Here is a tiny trained network, its code and every weight. The questions are about switching its units off for an input and a class, where a switched-off unit gives its printed mean instead of its output.

import numpy as np


def w(rows, s, z=0):
    codes = np.array(rows[::2]) - 128.0
    scale = np.full(codes.shape[1], s)
    scale[-1] = z or s
    return codes * scale


def norm(h):
    return h / np.sqrt((h * h).mean(-1, keepdims=True) + 1e-5)


def f(y):
    return np.maximum(y, 0)


def log_softmax(a):
    a = a - a.max(-1, keepdims=True)
    return a - np.log(np.exp(a).sum(-1, keepdims=True))


def net(x, mask):
    res = np.array(x, float).reshape(1, 6) / 4 @ E
    u = 0
    for l in range(4):
        y = f(norm(res) @ A[l][:, :-1].T + A[l][:, -1])
        res = res + np.where(mask[u : u + 16], y, B[l][:, -1]) @ B[l][:, :-1]
        u += 16
    return log_softmax(norm(res)[-1] @ U[:, :-1].T + U[:, -1])


A, B = {}, {}
E = w([
[161,163,73,255,58,104,55,99,204],'x0',
[132,129,129,124,130,131,123,128,127],'x1',
[30,63,18,14,72,125,47,155,164],'x2',
[184,52,139,135,138,126,146,211,178],'x3',
[13,49,183,198,246,68,46,124,119],'x4',
[183,100,175,58,100,15,134,62,167],'x5',
],0.007)
A[0] = w([
[98,250,84,86,96,136,137,37,61,89],'0.n1',
[169,139,114,104,82,157,204,111,110,53],'0.n2',
[186,69,116,120,111,151,170,191,163,96],'0.n3',
[141,128,150,58,146,145,169,178,85,28],'0.n4',
[95,135,135,125,115,180,124,175,140,113],'0.n5',
[161,155,104,182,35,164,100,107,197,45],'0.n6',
[122,143,83,154,97,221,175,158,92,95],'0.n7',
[108,106,53,76,60,151,150,129,141,120],'0.n8',
[127,147,113,158,114,161,101,181,76,2],'0.n9',
[161,143,168,59,65,78,153,83,176,90],'0.n10',
[103,114,139,85,91,130,183,142,39,55],'0.n11',
[190,174,128,158,147,124,204,119,99,77],'0.n12',
[146,76,154,130,133,129,113,186,157,79],'0.n13',
[188,115,128,128,125,119,144,233,172,58],'0.n14',
[105,145,96,133,176,122,110,42,92,121],'0.n15',
[181,150,56,105,55,161,162,142,130,53],'0.n16',
],0.013,0.0077)
B[0] = w([
[95,134,185,155,56,105,144,253,228,237],'0.n1',
[161,156,151,139,228,79,54,146,154,202],'0.n2',
[83,186,174,133,51,108,130,183,185,223],'0.n3',
[117,79,123,126,157,202,150,48,215,189],'0.n4',
[88,154,90,144,119,127,156,97,57,173],'0.n5',
[99,127,139,128,129,178,147,33,198,234],'0.n6',
[97,200,79,113,160,69,164,111,59,210],'0.n7',
[204,92,142,134,74,177,84,162,62,253],'0.n8',
[73,195,63,127,143,96,174,116,77,142],'0.n9',
[89,173,41,136,155,75,190,136,48,249],'0.n10',
[104,87,129,100,147,200,156,46,209,177],'0.n11',
[197,85,166,158,86,186,112,146,45,221],'0.n12',
[58,145,164,176,84,119,144,183,165,175],'0.n13',
[68,132,190,150,78,101,148,209,199,199],'0.n14',
[92,107,186,152,100,114,144,210,179,204],'0.n15',
[134,161,155,101,212,92,58,120,142,234],'0.n16',
],0.011,0.0073)
A[1] = w([
[185,133,167,123,112,169,60,148,92,117],'1.n1',
[162,95,116,110,101,55,178,111,116,110],'1.n2',
[94,71,157,119,164,123,109,141,111,121],'1.n3',
[67,137,118,162,138,141,159,110,139,148],'1.n4',
[215,178,105,69,106,148,149,151,131,107],'1.n5',
[100,93,123,145,120,93,119,149,104,81],'1.n6',
[132,132,115,154,129,177,144,31,179,85],'1.n7',
[116,170,118,185,62,96,129,145,139,107],'1.n8',
[106,137,167,154,135,147,95,133,212,129],'1.n9',
[110,73,124,161,184,96,83,115,111,73],'1.n10',
[140,121,77,180,103,153,86,8,203,86],'1.n11',
[147,65,100,95,70,138,50,136,76,71],'1.n12',
[152,84,118,164,101,178,125,109,94,9],'1.n13',
[168,95,119,137,88,131,115,86,47,6],'1.n14',
[146,99,125,104,105,48,147,107,148,148],'1.n15',
[137,84,131,63,173,191,179,82,141,94],'1.n16',
],0.014,0.013)
B[1] = w([
[173,66,167,125,105,94,99,123,70,163],'1.n1',
[77,193,64,203,147,182,163,156,84,148],'1.n2',
[170,164,127,142,114,176,66,99,156,173],'1.n3',
[180,151,106,86,156,93,175,130,181,208],'1.n4',
[106,156,142,229,206,98,18,58,175,168],'1.n5',
[197,183,157,109,175,83,99,117,111,152],'1.n6',
[155,24,128,58,171,113,198,144,145,147],'1.n7',
[130,72,147,56,187,214,178,158,125,230],'1.n8',
[165,121,144,35,123,70,169,120,99,253],'1.n9',
[186,214,142,179,184,123,44,123,165,153],'1.n10',
[104,62,179,43,238,249,213,15,224,166],'1.n11',
[163,66,83,176,15,223,76,157,60,156],'1.n12',
[181,177,76,37,151,18,158,203,102,130],'1.n13',
[235,147,195,75,157,2,126,188,121,130],'1.n14',
[57,209,66,158,159,241,156,166,91,174],'1.n15',
[142,34,132,76,223,165,191,53,225,151],'1.n16',
],0.009,0.011)
A[2] = w([
[72,111,145,143,110,97,115,142,138,113],'2.n1',
[161,164,124,130,136,127,96,115,131,93],'2.n2',
[157,101,104,137,104,146,118,134,86,96],'2.n3',
[114,119,110,102,95,132,91,119,110,108],'2.n4',
[116,115,108,184,58,92,132,52,129,34],'2.n5',
[166,98,134,175,110,149,128,107,79,87],'2.n6',
[161,138,124,117,157,115,93,128,126,90],'2.n7',
[118,131,119,195,59,94,140,90,117,1],'2.n8',
[128,133,98,126,22,70,103,55,152,2],'2.n9',
[102,119,87,98,101,127,96,118,137,119],'2.n10',
[148,92,130,155,77,107,142,101,101,52],'2.n11',
[93,155,79,186,119,107,137,101,100,81],'2.n12',
[150,111,120,133,133,117,93,124,115,79],'2.n13',
[150,125,150,161,114,124,158,102,85,98],'2.n14',
[109,112,100,253,88,75,146,83,122,23],'2.n15',
[108,152,83,129,151,124,149,118,87,109],'2.n16',
],0.022,0.018)
B[2] = w([
[147,159,141,143,98,145,117,175,171,215],'2.n1',
[167,125,170,96,165,100,72,127,111,249],'2.n2',
[130,76,108,85,172,167,96,166,86,212],'2.n3',
[166,120,132,190,90,202,111,122,124,213],'2.n4',
[111,98,120,107,162,177,52,228,172,128],'2.n5',
[153,62,155,95,107,164,135,143,78,228],'2.n6',
[156,156,171,118,148,80,88,79,92,254],'2.n7',
[208,86,140,150,183,86,78,172,130,128],'2.n8',
[77,122,103,86,159,109,72,216,126,129],'2.n9',
[154,127,129,204,144,194,151,130,124,230],'2.n10',
[79,127,79,99,201,77,161,147,99,146],'2.n11',
[161,87,131,76,201,157,254,153,201,182],'2.n12',
[178,131,142,90,159,124,129,153,98,151],'2.n13',
[122,81,90,169,103,190,101,128,120,213],'2.n14',
[205,139,171,155,180,191,116,96,192,131],'2.n15',
[133,212,57,168,152,82,189,127,117,250],'2.n16',
],0.016,0.0031)
A[3] = w([
[148,168,96,121,142,58,133,97,87,118],'3.n1',
[78,148,170,159,61,111,124,176,140,97],'3.n2',
[158,100,130,89,163,164,167,74,139,107],'3.n3',
[97,139,69,184,109,92,146,80,111,99],'3.n4',
[128,152,144,110,133,74,81,93,89,93],'3.n5',
[127,169,48,165,114,84,190,93,68,86],'3.n6',
[158,117,63,147,1,80,134,85,161,17],'3.n7',
[137,179,68,149,170,153,136,140,68,119],'3.n8',
[170,122,164,188,121,133,143,94,99,125],'3.n9',
[178,108,150,118,120,133,111,99,39,129],'3.n10',
[144,132,130,152,171,117,188,144,126,130],'3.n11',
[149,66,120,114,87,112,113,112,41,93],'3.n12',
[79,83,142,117,117,87,172,63,69,51],'3.n13',
[103,137,97,214,30,24,127,55,84,3],'3.n14',
[180,108,126,181,63,165,123,80,45,92],'3.n15',
[156,116,147,178,105,112,156,96,85,103],'3.n16',
],0.017,0.022)
B[3] = w([
[129,129,107,98,158,98,130,130,94,185],'3.n1',
[144,144,144,99,97,55,145,194,148,194],'3.n2',
[112,104,109,113,142,119,154,96,110,227],'3.n3',
[142,136,116,107,142,95,168,201,137,140],'3.n4',
[179,120,145,83,184,90,115,136,94,181],'3.n5',
[103,103,52,98,149,85,161,180,67,174],'3.n6',
[152,102,136,149,104,155,99,127,27,128],'3.n7',
[103,110,101,138,146,106,107,120,80,217],'3.n8',
[103,123,95,111,113,160,87,132,143,193],'3.n9',
[97,107,93,97,105,158,120,131,102,224],'3.n10',
[100,115,90,132,98,121,113,125,137,254],'3.n11',
[163,83,163,71,112,109,149,165,82,167],'3.n12',
[156,93,181,165,85,137,141,121,125,128],'3.n13',
[225,150,254,149,57,174,115,135,40,128],'3.n14',
[165,92,117,95,82,152,56,162,91,197],'3.n15',
[115,135,104,171,92,151,87,139,139,146],'3.n16',
],0.021,0.0079)
U = w([
[52,107,176,102,184,227,164,54,254,91],'0',
[83,213,212,188,50,113,110,238,227,92],'1',
[214,56,119,199,46,237,43,131,41,77],'2',
[151,96,122,51,143,105,137,168,103,251],'3',
[181,195,190,135,223,77,12,90,128,60],'4',
[59,184,28,185,145,87,167,143,56,59],'5',
[140,128,156,72,17,45,167,75,71,62],'6',
],0.012)

Each question gives the input, the list of numbers given to net, and the class t.
The units are the neurons (one row each of A and B). Each row of codes is followed by its name. A weight is (code - 128) times the scale printed after its matrix; where a second scale follows, it is the last column's (A, B and U).
mask holds one flag per neuron, layer by layer. A switched-off neuron (its flag False) gives its mean, the last column of its row in B, instead of its output. The means were averaged over made-up inputs and are rounded, as every weight is.
A unit's drop is (log p(t) with every unit on - log p(t) with that unit switched off) / (log p(t) with every unit on - log p(t) with every unit switched off).
The circuit of an input: a set's keep is (log p(t) with only the set's units on - log p(t) with every unit switched off) / (log p(t) with every unit on - log p(t) with every unit switched off). Starting from the 12 units with the biggest drops (on a tie, the unit counted first), units are removed one at a time, each time the one whose removal leaves the highest keep (on an exact tie, the one counted first), for as long as the keep stays at least 0.8.
circuit, biggest first: the units of the circuit, biggest drop first
k most important neurons: the k neurons with the biggest drops, biggest first
top k neurons in layer l: the k neurons of layer l with the biggest drops, biggest first
input [5,-5,0,5,-1,-6], class 5: circuit, biggest first => (0.n7 2.n16)
input [-1,-4,-6,7,0,2], class 1: 2 most important neurons => (0.n14 0.n3)
input [8,-1,3,-6,-7,-4], class 0: circuit, biggest first => (0.n6)
input [-6,-6,6,1,0,-2], class 0: 4 most important neurons => (0.n11 0.n4 1.n16 0.n12)
input [3,-2,6,-1,-5,7], class 5: circuit, biggest first => (0.n10 2.n16)
input [2,-2,-8,-5,2,-8], class 2: 3 most important neurons => (0.n12 0.n10 2.n14)
input [1,0,-6,4,-7,-2], class 4: 2 most important neurons => (0.n2 0.n16)
input [-6,4,8,-6,-6,8], class 2: circuit, biggest first => (0.n8 1.n12)
input [7,6,7,-5,-2,8], class 5: top 2 neurons in layer 1 => (1.n15 1.n2)
input [-1,-4,-5,-4,-5,-6], class 5: 2 most important neurons => (0.n7 0.n8)
input [7,7,5,0,2,5], class 0: circuit, biggest first => (1.n11 0.n6)
input [6,-7,-3,-7,3,5], class 1: top 3 neurons in layer 0 => (0.n15 0.n1 0.n4)
input [-7,1,6,0,2,7], class 0: 3 most important neurons => (1.n16 0.n11 0.n4)
input [4,1,-8,-3,-8,0], class 2: circuit, biggest first => (0.n12)
input [6,4,7,0,0,-6], class 2: top 3 neurons in layer 0 => (0.n8 0.n4 0.n10)
input [2,2,-2,-8,1,-8], class 1: 2 most important neurons => (0.n1 0.n15)
input [5,2,-4,2,7,-2], class 4: 4 most important neurons => (0.n6 0.n1 0.n8 1.n10)
input [6,5,5,2,-8,-3], class 4: 2 most important neurons => (0.n16 0.n8)
input [-7,-3,8,-5,-7,-8], class 2: top 2 neurons in layer 0 => (0.n8 0.n10)
input [6,-1,7,5,1,4], class 2: 3 most important neurons => (0.n8 1.n12 0.n4)
input [3,0,-7,-1,-2,-2], class 2: circuit, biggest first => (0.n12)
input [6,-2,8,6,4,2], class 2: 2 most important neurons => (0.n1 0.n8)
input [-1,2,-1,2,5,3], class 4: 2 most important neurons => (0.n1 0.n3)
input [2,0,-7,6,8,-3], class 4: 2 most important neurons => (0.n8 0.n1)
input [2,0,-6,-6,5,5], class 1: 3 most important neurons => (0.n15 0.n8 1.n11)
input [-6,-1,6,2,-7,-5], class 4: top 2 neurons in layer 0 => (0.n8 0.n16)
input [3,4,-2,1,-1,5], class 5: most important neuron => (0.n10)
input [1,3,-1,-1,4,3], class 4: top 2 neurons in layer 1 => (1.n10 1.n3)
input [3,-1,-5,2,8,5], class 4: top 2 neurons in layer 0 => (0.n1 0.n8)
